Below are the code and all the weights of a small trained network. Each question names an input and a class and asks about switching units off, where a switched-off unit gives its printed mean instead of its output.

import numpy as np


def w(rows, s, z=0):
    codes = np.array(rows[::2]) - 128.0
    scale = np.full(codes.shape[1], s)
    scale[-1] = z or s
    return codes * scale


def f(y):
    return np.maximum(y, 0)


def log_softmax(a):
    a = a - a.max(-1, keepdims=True)
    return a - np.log(np.exp(a).sum(-1, keepdims=True))


def net(x, mask):
    res = np.array(x, float).reshape(1, 8) / 4 @ E
    y = f(res @ A[0][:, :-1].T + A[0][:, -1])
    res = res + np.where(mask, y, B[0][:, -1]) @ B[0][:, :-1]
    return log_softmax(res[-1] @ U[:, :-1].T + U[:, -1])


A, B = {}, {}
E = w([
[50,166,77,222,26,86,122,106],'x0',
[159,42,120,142,92,63,226,163],'x1',
[193,114,33,121,164,100,165,87],'x2',
[78,114,178,114,151,100,141,103],'x3',
[28,162,147,88,115,85,75,175],'x4',
[150,114,148,174,175,11,1,119],'x5',
[86,54,44,160,226,105,98,183],'x6',
[99,114,148,244,155,166,73,104],'x7',
],0.011)
A[0] = w([
[88,202,58,152,122,79,79,103,150],'neuron 1',
[77,138,172,109,140,123,129,145,68],'neuron 2',
[157,158,164,136,156,135,105,111,23],'neuron 3',
[97,98,123,139,108,168,142,110,32],'neuron 4',
[145,180,137,93,145,113,149,79,121],'neuron 5',
[144,177,152,139,39,61,172,98,173],'neuron 6',
[177,160,108,177,127,99,135,151,121],'neuron 7',
[184,166,139,98,168,173,143,119,32],'neuron 8',
[181,66,66,170,131,94,91,129,89],'neuron 9',
[94,192,57,153,134,108,95,99,109],'neuron 10',
[122,77,201,36,176,21,67,203,146],'neuron 11',
[127,154,115,111,151,82,129,143,22],'neuron 12',
[96,140,77,131,100,108,63,90,136],'neuron 13',
[148,192,153,137,79,106,66,158,88],'neuron 14',
[173,93,89,166,170,85,129,112,48],'neuron 15',
[193,70,50,187,156,74,106,120,116],'neuron 16',
[154,97,90,163,122,143,75,91,86],'neuron 17',
[107,100,144,161,93,131,102,152,91],'neuron 18',
[146,204,152,130,57,99,42,155,90],'neuron 19',
[104,100,6,88,76,137,188,215,99],'neuron 20',
[128,169,145,142,28,69,172,105,114],'neuron 21',
[107,95,39,87,96,147,163,166,120],'neuron 22',
[117,137,168,98,163,80,127,180,34],'neuron 23',
[83,131,171,156,111,184,105,138,81],'neuron 24',
[128,143,153,129,154,105,92,126,3],'neuron 25',
[113,81,132,84,155,84,84,184,92],'neuron 26',
[172,166,164,132,147,147,87,102,64],'neuron 27',
[225,176,141,13,152,184,129,81,163],'neuron 28',
[131,98,113,136,204,164,97,124,30],'neuron 29',
[50,173,170,212,101,193,78,150,122],'neuron 30',
],0.013,0.0045)
B[0] = w([
[37,43,168,130,66,90,69,185,211],'neuron 1',
[189,152,120,148,151,126,109,139,164],'neuron 2',
[108,148,128,131,138,152,139,140,159],'neuron 3',
[125,163,166,139,156,165,111,96,149],'neuron 4',
[131,99,87,112,100,115,131,133,167],'neuron 5',
[151,98,111,78,26,84,117,88,204],'neuron 6',
[144,105,127,123,113,111,142,128,163],'neuron 7',
[55,115,99,81,107,154,128,149,185],'neuron 8',
[182,98,65,153,165,149,159,87,203],'neuron 9',
[101,78,166,151,103,121,90,191,190],'neuron 10',
[136,84,175,192,210,117,107,220,249],'neuron 11',
[125,86,137,133,127,119,124,140,148],'neuron 12',
[95,93,147,155,73,134,104,162,188],'neuron 13',
[120,174,172,78,46,149,131,145,190],'neuron 14',
[173,116,73,169,134,136,149,85,192],'neuron 15',
[186,72,40,204,170,121,164,79,231],'neuron 16',
[110,87,136,161,107,115,153,126,174],'neuron 17',
[135,163,136,121,112,155,147,110,159],'neuron 18',
[83,217,159,83,39,150,166,160,211],'neuron 19',
[99,134,132,90,212,157,188,216,235],'neuron 20',
[143,110,125,115,9,84,163,86,200],'neuron 21',
[123,189,126,120,165,129,180,199,204],'neuron 22',
[127,101,145,143,166,115,107,173,168],'neuron 23',
[127,128,86,138,86,119,60,107,178],'neuron 24',
[132,120,148,144,118,132,138,159,160],'neuron 25',
[171,139,146,153,192,109,120,135,190],'neuron 26',
[117,136,120,118,132,146,163,160,177],'neuron 27',
[38,157,27,58,116,225,200,139,254],'neuron 28',
[160,121,156,114,65,83,150,99,181],'neuron 29',
[162,147,90,223,77,156,33,120,227],'neuron 30',
],0.011,0.02)
U = w([
[69,105,85,106,74,167,118,155,115],'0',
[49,99,104,92,89,186,71,84,3],'1',
[115,111,204,118,162,90,89,170,122],'2',
[81,173,118,31,83,174,214,133,178],'3',
[133,135,113,160,212,177,137,143,135],'4',
[76,158,161,155,57,169,70,160,139],'5',
[147,183,126,119,43,145,83,8,115],'6',
[155,55,122,174,109,101,129,95,172],'7',
],0.012,0.0041)

Each question gives the input, the list of numbers given to net, and the class t.
The units are the neurons (one row each of A and B). Each row of codes is followed by its name. A weight is (code - 128) times the scale printed after its matrix; where a second scale follows, it is the last column's (A, B and U).
mask holds one flag per neuron, in row order. A switched-off neuron (its flag False) gives its mean, the last column of its row in B, instead of its output. The means were averaged over made-up inputs and are rounded, as every weight is.
A unit's drop is (log p(t) with every unit on - log p(t) with that unit switched off) / (log p(t) with every unit on - log p(t) with every unit switched off).
The circuit of an input: a set's keep is (log p(t) with only the set's units on - log p(t) with every unit switched off) / (log p(t) with every unit on - log p(t) with every unit switched off). Starting from the 12 units with the biggest drops (on a tie, the unit counted first), units are removed one at a time, each time the one whose removal leaves the highest keep (on an exact tie, the one counted first), for as long as the keep stays at least 0.8.
units of the circuit, in order: the units of the circuit, biggest drop first
k most important neurons: the k neurons with the biggest drops, biggest first
drop when u is switched off: that unit's drop, to one decimal
input [-1,-6,-1,7,-7,-2,-6,4], class 3: units of the circuit, in order	(neuron 28)
input [7,2,-3,6,0,7,5,-6], class 7: 2 most important neurons	(neuron 16; neuron 20)
input [1,6,1,8,8,1,5,5], class 2: 2 most important neurons	(neuron 28; neuron 11)
input [-8,2,4,-1,-2,-8,7,8], class 4: 2 most important neurons	(neuron 19; neuron 16)
input [8,2,8,0,-2,-5,0,0], class 3: 2 most important neurons	(neuron 20; neuron 22)
input [1,5,-6,-7,5,0,-4,-1], class 5: 4 most important neurons	(neuron 28; neuron 16; neuron 9; neuron 15)
input [3,7,-8,-3,5,8,5,8], class 7: 4 most important neurons	(neuron 16; neuron 9; neuron 28; neuron 26)
input [5,1,7,-7,1,8,-8,2], class 6: 2 most important neurons	(neuron 19; neuron 11)
input [-1,6,-7,-2,3,1,4,-2], class 2: 2 most important neurons	(neuron 28; neuron 16)
input [6,1,6,5,3,7,8,-7], class 7: 2 most important neurons	(neuron 16; neuron 1)
input [1,2,7,-4,8,3,-6,3], class 5: 2 most important neurons	(neuron 28; neuron 1)
input [-7,-8,-6,-2,-3,-7,-3,8], class 1: 3 most important neurons	(neuron 30; neuron 28; neuron 24)
input [-8,0,-8,2,-6,-1,4,-3], class 4: 2 most important neurons	(neuron 11; neuron 19)
input [2,-5,3,4,0,4,-5,-2], class 5: units of the circuit, in order	(neuron 16)
input [5,0,-6,-5,-8,-2,3,2], class 7: 2 most important neurons	(neuron 28; neuron 19)
input [4,3,1,6,-1,7,1,4], class 7: drop when neuron 1 is switched off	0.0
input [-2,-4,0,8,5,8,3,5], class 2: drop when neuron 11 is switched off	1.2
input [5,-3,7,5,-4,3,-8,-3], class 3: drop when neuron 28 is switched off	0.8
